Below are the code and all the weights of a small trained network. Each question names an input and a target symbol and asks about switching units off, where a switched-off unit gives its printed mean instead of its output.

import numpy as np


def w(rows, s, z=0):
    codes = np.array(rows[::2]) - 128.0
    scale = np.full(codes.shape[1], s)
    scale[-1] = z or s
    return codes * scale


def norm(h):
    return h / np.sqrt((h * h).mean(-1, keepdims=True) + 1e-5)


def f(y):
    return y / 2 * (1 + np.tanh(0.7978845608 * (y + 0.044715 * y**3)))


def softmax(a):
    e = np.exp(a - a.max(-1, keepdims=True))
    return e / e.sum(-1, keepdims=True)


def log_softmax(a):
    a = a - a.max(-1, keepdims=True)
    return a - np.log(np.exp(a).sum(-1, keepdims=True))


def net(x, mask):
    ids = ['ζηθτψω'.index(c) for c in x.split()]
    T = len(ids)
    res = E[ids] + P[:T]
    u = 0
    for l in range(3):
        q, k, v = (norm(res) @ M[l].T for M in (Q, K, V))
        z = softmax(np.where(np.tri(T) > 0, q @ k.T / 2**0.5, -1e9)) @ v
        res = res + np.where(mask[u], z, O[l][:, -1]) @ O[l][:, :-1]
        u += 1
        y = f(norm(res) @ A[l][:, :-1].T + A[l][:, -1])
        res = res + np.where(mask[u : u + 4], y, B[l][:, -1]) @ B[l][:, :-1]
        u += 4
    return log_softmax(norm(res)[-1] @ U[:, :-1].T + U[:, -1])


Q, K, V, O, A, B = {}, {}, {}, {}, {}, {}
E = w([
[139,116,152,121],'ζ',
[115,98,81,180],'η',
[155,126,188,4],'θ',
[75,99,212,138],'τ',
[195,107,161,171],'ψ',
[139,113,196,101],'ω',
],0.016)
P = w([
[119,159,123,102],'0',
[155,142,120,135],'1',
[92,223,86,106],'2',
[143,88,149,33],'3',
[128,64,105,43],'4',
[101,112,60,41],'5',
[78,66,53,1],'6',
[152,134,81,93],'7',
[118,34,60,78],'8',
[113,44,62,85],'9',
[170,109,83,109],'10',
[141,76,74,107],'11',
[218,81,90,45],'12',
],0.0093)
Q[0] = w([
[254,88,82,11],'0.h0',
[142,221,58,138],'0.h0',
],0.0066)
K[0] = w([
[7,85,157,143],'0.h0',
[104,161,210,140],'0.h0',
],0.012)
V[0] = w([
[59,113,253,226],'0.h0',
[136,138,123,227],'0.h0',
],0.0064)
O[0] = w([
[54,90,110,249,229],'0.h0',
[133,167,71,113,2],'0.h0',
],0.012,0.0021)
A[0] = w([
[106,91,157,56,249],'0.n0',
[182,254,174,117,203],'0.n1',
[108,70,118,53,93],'0.n2',
[55,226,162,151,235],'0.n3',
],0.0092,0.0021)
B[0] = w([
[217,101,130,120,253],'0.n0',
[70,86,80,150,142],'0.n1',
[2,73,101,210,209],'0.n2',
[108,70,105,244,134],'0.n3',
],0.0076,0.0063)
Q[1] = w([
[119,57,177,160],'1.h0',
[95,2,127,81],'1.h0',
],0.0071)
K[1] = w([
[232,27,72,27],'1.h0',
[94,253,42,76],'1.h0',
],0.005)
V[1] = w([
[92,100,83,75],'1.h0',
[114,124,1,164],'1.h0',
],0.013)
O[1] = w([
[255,72,87,215,254],'1.h0',
[236,198,126,216,93],'1.h0',
],0.0071,0.00062)
A[1] = w([
[161,92,76,189,156],'1.n0',
[193,29,74,163,4],'1.n1',
[114,43,2,61,46],'1.n2',
[154,223,201,132,91],'1.n3',
],0.0055,0.0039)
B[1] = w([
[213,103,44,105,254],'1.n0',
[1,125,107,147,193],'1.n1',
[129,240,136,166,169],'1.n2',
[85,204,161,109,82],'1.n3',
],0.01,0.0021)
Q[2] = w([
[121,247,177,104],'2.h0',
[98,140,164,150],'2.h0',
],0.012)
K[2] = w([
[98,2,87,74],'2.h0',
[218,85,131,136],'2.h0',
],0.0084)
V[2] = w([
[132,71,12,71],'2.h0',
[133,175,137,37],'2.h0',
],0.011)
O[2] = w([
[34,100,77,24,4],'2.h0',
[110,245,151,15,29],'2.h0',
],0.011,0.0038)
A[2] = w([
[108,115,168,68,165],'2.n0',
[92,143,4,166,254],'2.n1',
[118,183,74,149,87],'2.n2',
[177,193,87,138,173],'2.n3',
],0.012,0.0077)
B[2] = w([
[176,111,191,184,185],'2.n0',
[204,122,254,34,255],'2.n1',
[173,213,65,103,113],'2.n2',
[202,151,152,35,168],'2.n3',
],0.0099,0.0061)
U = w([
[86,134,133,59,29],'ζ',
[227,87,85,60,196],'η',
[105,128,104,1,10],'θ',
[125,83,104,168,170],'τ',
[160,204,213,111,211],'ψ',
[87,122,131,113,4],'ω',
],0.0095,0.0035)

Each question gives the input, a string of symbols that net reads in full, and the target symbol t.
The units are the heads (2 rows each of Q, K, V and O) and the neurons (one row each of A and B). Each row of codes is followed by its name. A weight is (code - 128) times the scale printed after its matrix; where a second scale follows, it is the last column's (O, A, B and U).
mask holds one flag per unit, layer by layer, with each layer's heads first. A switched-off unit (its flag False) gives its mean, the last column of its rows in O or B, instead of its output. The means were averaged over made-up inputs and are rounded, as every weight is.
A unit's drop is (log p(t) with every unit on - log p(t) with that unit switched off) / (log p(t) with every unit on - log p(t) with every unit switched off).
The circuit of an input: a set's keep is (log p(t) with only the set's units on - log p(t) with every unit switched off) / (log p(t) with every unit on - log p(t) with every unit switched off). Starting from the 12 units with the biggest drops (on a tie, the unit counted first), units are removed one at a time, each time the one whose removal leaves the highest keep (on an exact tie, the one counted first), for as long as the keep stays at least 0.8.
circuit, biggest first: the units of the circuit, biggest drop first
k most important neurons: the k neurons with the biggest drops, biggest first
top k neurons in layer l: the k neurons of layer l with the biggest drops, biggest first
drop of u: that unit's drop, to one decimal
input ζ ζ θ ψ ζ θ ζ θ θ, target θ: circuit, biggest first	(2.h0)
input ψ ψ τ ψ θ θ ζ, target ψ: circuit, biggest first	(1.h0; 0.n2; 2.h0; 0.h0)
input η θ τ, target η: circuit, biggest first	(1.h0; 0.h0; 0.n1; 0.n0)
input ψ ζ τ θ θ ψ ζ ω θ, target ψ: circuit, biggest first	(1.h0; 2.h0; 0.n2; 0.h0)
input ψ ω τ θ τ ω ψ η ω η η, target ψ: circuit, biggest first	(1.h0; 0.n2; 0.h0; 2.h0)
input θ ζ ζ ζ ζ ζ ζ, target θ: circuit, biggest first	(2.h0; 0.h0)
input ψ ψ τ ψ ω ψ θ, target ψ: circuit, biggest first	(1.h0; 0.n2; 2.h0; 0.h0)
input ζ ψ θ, target θ: circuit, biggest first	(1.h0; 2.h0)
input ψ ψ θ ω θ θ ζ ψ ω η, target ψ: 3 most important neurons	(0.n2; 1.n2; 1.n3)
input ψ ψ ω τ ψ ψ, target ψ: top 2 neurons in layer 0	(0.n2; 0.n3)
input ψ ψ ψ τ ζ ω ψ θ ζ, target ψ: top 3 neurons in layer 1	(1.n3; 1.n2; 1.n1)
input η ζ τ, target η: top 2 neurons in layer 0	(0.n1; 0.n2)
input τ ω ω, target τ: drop of 1.n2	0.0
input τ θ ω, target τ: drop of 0.h0	0.5
input τ ζ ζ ζ, target τ: drop of 0.h0	0.4
input τ ω ω θ, target τ: most important neuron	(2.n1)
